Below is a small trained network, with its code and all its weights. Each question gives an input and a class and asks what happens when units are switched off, that is, made to give their printed mean instead of their output.

import numpy as np


def w(rows, s, z=0):
    codes = np.array(rows[::2]) - 128.0
    scale = np.full(codes.shape[1], s)
    scale[-1] = z or s
    return codes * scale


def f(y):
    return y / 2 * (1 + np.tanh(0.7978845608 * (y + 0.044715 * y**3)))


def log_softmax(a):
    a = a - a.max(-1, keepdims=True)
    return a - np.log(np.exp(a).sum(-1, keepdims=True))


def net(x, mask):
    res = np.array(x, float).reshape(1, 5) / 4 @ E
    y = f(res @ A[0][:, :-1].T + A[0][:, -1])
    res = res + np.where(mask, y, B[0][:, -1]) @ B[0][:, :-1]
    return log_softmax(res[-1] @ U[:, :-1].T + U[:, -1])


A, B = {}, {}
E = w([
[136,137,90,238,169,132,42,184],'x0',
[133,211,228,121,160,45,178,155],'x1',
[63,163,11,104,73,63,111,129],'x2',
[164,101,116,104,225,19,125,38],'x3',
[37,136,195,157,131,125,103,61],'x4',
],0.011)
A[0] = w([
[76,159,87,97,79,96,108,150,82],'N0',
[136,74,160,100,136,166,194,109,99],'N1',
[158,68,112,141,112,179,92,92,185],'N2',
[123,138,109,87,75,119,171,96,40],'N3',
[83,136,169,145,100,127,86,76,67],'N4',
[148,208,155,127,114,109,164,113,173],'N5',
[79,205,71,137,61,111,146,147,77],'N6',
[119,126,95,197,165,99,93,138,46],'N7',
[99,169,87,111,109,97,126,114,25],'N8',
[153,118,201,117,147,210,104,149,21],'N9',
[71,105,174,70,94,123,141,101,144],'N10',
[91,146,148,139,96,160,143,165,180],'N11',
[78,89,119,95,93,108,195,98,167],'N12',
[175,121,133,86,72,118,160,98,139],'N13',
[101,106,89,128,113,166,67,72,87],'N14',
[137,203,173,141,128,79,153,164,119],'N15',
[164,86,104,145,166,95,162,81,6],'N16',
[203,116,157,165,171,160,144,130,81],'N17',
[141,107,113,125,252,109,177,86,140],'N18',
[66,114,148,147,125,123,126,117,27],'N19',
[178,127,80,73,140,160,178,142,129],'N20',
[98,144,142,198,139,125,77,128,113],'N21',
[184,130,106,100,109,126,160,211,149],'N22',
[69,172,154,173,134,170,140,63,141],'N23',
[118,154,145,130,135,97,163,145,44],'N24',
[89,81,81,93,114,182,148,89,26],'N25',
[117,38,109,100,103,149,155,81,111],'N26',
[116,185,62,100,125,92,123,98,84],'N27',
[92,194,143,131,88,177,189,190,33],'N28',
[151,222,158,127,131,107,142,141,101],'N29',
[84,152,158,139,99,139,114,76,171],'N30',
[160,159,97,220,145,132,90,144,78],'N31',
[105,144,133,166,67,170,160,153,95],'N32',
[123,180,146,120,179,102,144,176,146],'N33',
[144,79,189,128,170,174,180,127,83],'N34',
[219,131,94,117,109,104,155,179,132],'N35',
[152,181,133,96,120,122,212,147,81],'N36',
[147,65,76,125,150,176,130,84,58],'N37',
[133,134,153,101,65,160,118,163,158],'N38',
[164,136,104,170,136,110,107,173,82],'N39',
[122,135,119,148,61,178,119,141,138],'N40',
[138,93,160,110,175,172,123,124,17],'N41',
[144,111,114,123,141,90,111,71,23],'N42',
[145,129,85,128,137,60,137,75,163],'N43',
],0.013,0.0025)
B[0] = w([
[60,61,168,161,68,218,200,97,216],'N0',
[89,101,153,202,76,74,188,170,205],'N1',
[78,145,4,81,103,126,111,125,234],'N2',
[100,142,151,215,118,83,179,213,191],'N3',
[145,78,119,97,75,87,10,75,191],'N4',
[25,145,42,102,174,104,108,147,200],'N5',
[86,63,190,93,62,193,201,67,232],'N6',
[95,186,175,213,128,102,166,123,217],'N7',
[51,52,165,119,62,196,177,118,186],'N8',
[32,112,167,120,71,213,195,62,222],'N9',
[136,174,141,198,131,50,120,169,215],'N10',
[200,190,142,122,189,140,139,54,203],'N11',
[115,115,163,215,167,68,154,174,213],'N12',
[132,161,167,200,174,58,145,165,194],'N13',
[72,157,99,75,141,88,139,95,233],'N14',
[80,138,7,56,120,119,129,121,221],'N15',
[189,223,194,110,157,206,134,89,202],'N16',
[49,82,143,134,19,175,149,88,212],'N17',
[180,200,150,144,139,162,163,14,254],'N18',
[147,46,167,116,95,125,52,92,162],'N19',
[129,128,135,156,91,51,67,114,205],'N20',
[108,149,157,215,152,58,134,198,209],'N21',
[178,67,169,122,73,76,26,20,218],'N22',
[159,71,127,121,34,70,25,67,204],'N23',
[88,167,65,50,160,146,139,195,166],'N24',
[106,190,54,154,105,132,112,141,220],'N25',
[79,209,41,131,147,91,115,177,216],'N26',
[100,37,195,131,16,228,182,126,212],'N27',
[190,217,167,94,196,128,165,56,229],'N28',
[63,166,39,89,120,135,98,138,201],'N29',
[208,65,147,127,147,56,51,107,192],'N30',
[58,169,143,198,201,80,166,190,235],'N31',
[208,223,156,104,203,126,163,77,215],'N32',
[50,147,38,85,89,124,107,120,199],'N33',
[82,72,141,171,17,168,196,110,221],'N34',
[147,30,204,144,87,26,34,77,217],'N35',
[73,154,94,125,136,42,130,110,200],'N36',
[81,179,67,48,104,99,104,140,224],'N37',
[179,212,132,171,163,133,135,68,207],'N38',
[99,153,144,193,90,59,137,149,197],'N39',
[168,213,111,111,161,117,142,79,225],'N40',
[79,120,119,145,63,174,180,156,177],'N41',
[182,236,176,78,188,185,146,87,196],'N42',
[161,185,154,162,175,195,118,1,232],'N43',
],0.0071,0.012)
U = w([
[112,119,160,147,86,204,169,93,107],'0',
[200,222,147,125,179,162,129,57,66],'1',
[98,191,33,94,140,116,95,129,114],'2',
[178,111,160,153,99,64,9,72,157],'3',
[121,179,154,237,162,74,141,169,73],'4',
[153,157,113,161,142,125,133,88,185],'5',
[202,82,137,55,192,193,91,199,2],'6',
],0.012,0.006)

Each question gives the input, the list of numbers given to net, and the class t.
The units are the neurons (one row each of A and B). Each row of codes is followed by its name. A weight is (code - 128) times the scale printed after its matrix; where a second scale follows, it is the last column's (A, B and U).
mask holds one flag per neuron, in row order. A switched-off neuron (its flag False) gives its mean, the last column of its row in B, instead of its output. The means were averaged over made-up inputs and are rounded, as every weight is.
A unit's drop is (log p(t) with every unit on - log p(t) with that unit switched off) / (log p(t) with every unit on - log p(t) with every unit switched off).
The circuit of an input: a set's keep is (log p(t) with only the set's units on - log p(t) with every unit switched off) / (log p(t) with every unit on - log p(t) with every unit switched off). Starting from the 12 units with the biggest drops (on a tie, the unit counted first), units are removed one at a time, each time the one whose removal leaves the highest keep (on an exact tie, the one counted first), for as long as the keep stays at least 0.8.
circuit, biggest first: the units of the circuit, biggest drop first
unit that matters most: the unit with the biggest drop
k most important neurons: the k neurons with the biggest drops, biggest first
drop of u: that unit's drop, to one decimal
input [3,-7,-5,2,7], class 2: circuit, biggest first : N2
input [-8,5,7,-2,6], class 4: 4 most important neurons : N10; N12; N3; N13
input [-7,8,-7,-8,-2], class 1: 2 most important neurons : N28; N11
input [-8,5,8,-5,-5], class 0: 4 most important neurons : N6; N0; N27; N8
input [-8,-6,-3,6,-6], class 4: circuit, biggest first : N1; N13
input [-4,-7,-5,8,8], class 1: 4 most important neurons : N18; N42; N16; N35
input [8,-6,-6,-4,-7], class 4: 2 most important neurons : N31; N39
input [2,2,-4,-4,-5], class 3: 2 most important neurons : N22; N35
input [6,2,6,-1,-8], class 3: 2 most important neurons : N35; N22
input [0,2,-6,2,7], class 3: 3 most important neurons : N23; N4; N30
input [-8,6,0,0,4], class 4: 2 most important neurons : N12; N10
input [1,7,0,-4,-7], class 2: 2 most important neurons : N15; N29
input [6,-5,4,-5,7], class 3: 2 most important neurons : N23; N4
input [-4,-5,6,-8,5], class 1: unit that matters most : N32
input [6,-8,-4,7,-4], class 2: 3 most important neurons : N2; N37; N28
input [-6,-3,3,6,8], class 3: 2 most important neurons : N4; N23
input [6,-4,-4,3,3], class 4: 2 most important neurons : N21; N31
input [1,-6,5,2,-8], class 3: drop of N35 : 0.5
input [-2,0,-5,-7,7], class 1: drop of N32 : 0.7
input [5,1,-5,-1,-6], class 3: circuit, biggest first : N35
input [5,-6,8,-7,-3], class 0: drop of N6 : 0.8
input [-7,2,3,6,-7], class 3: drop of N31 : 0.4
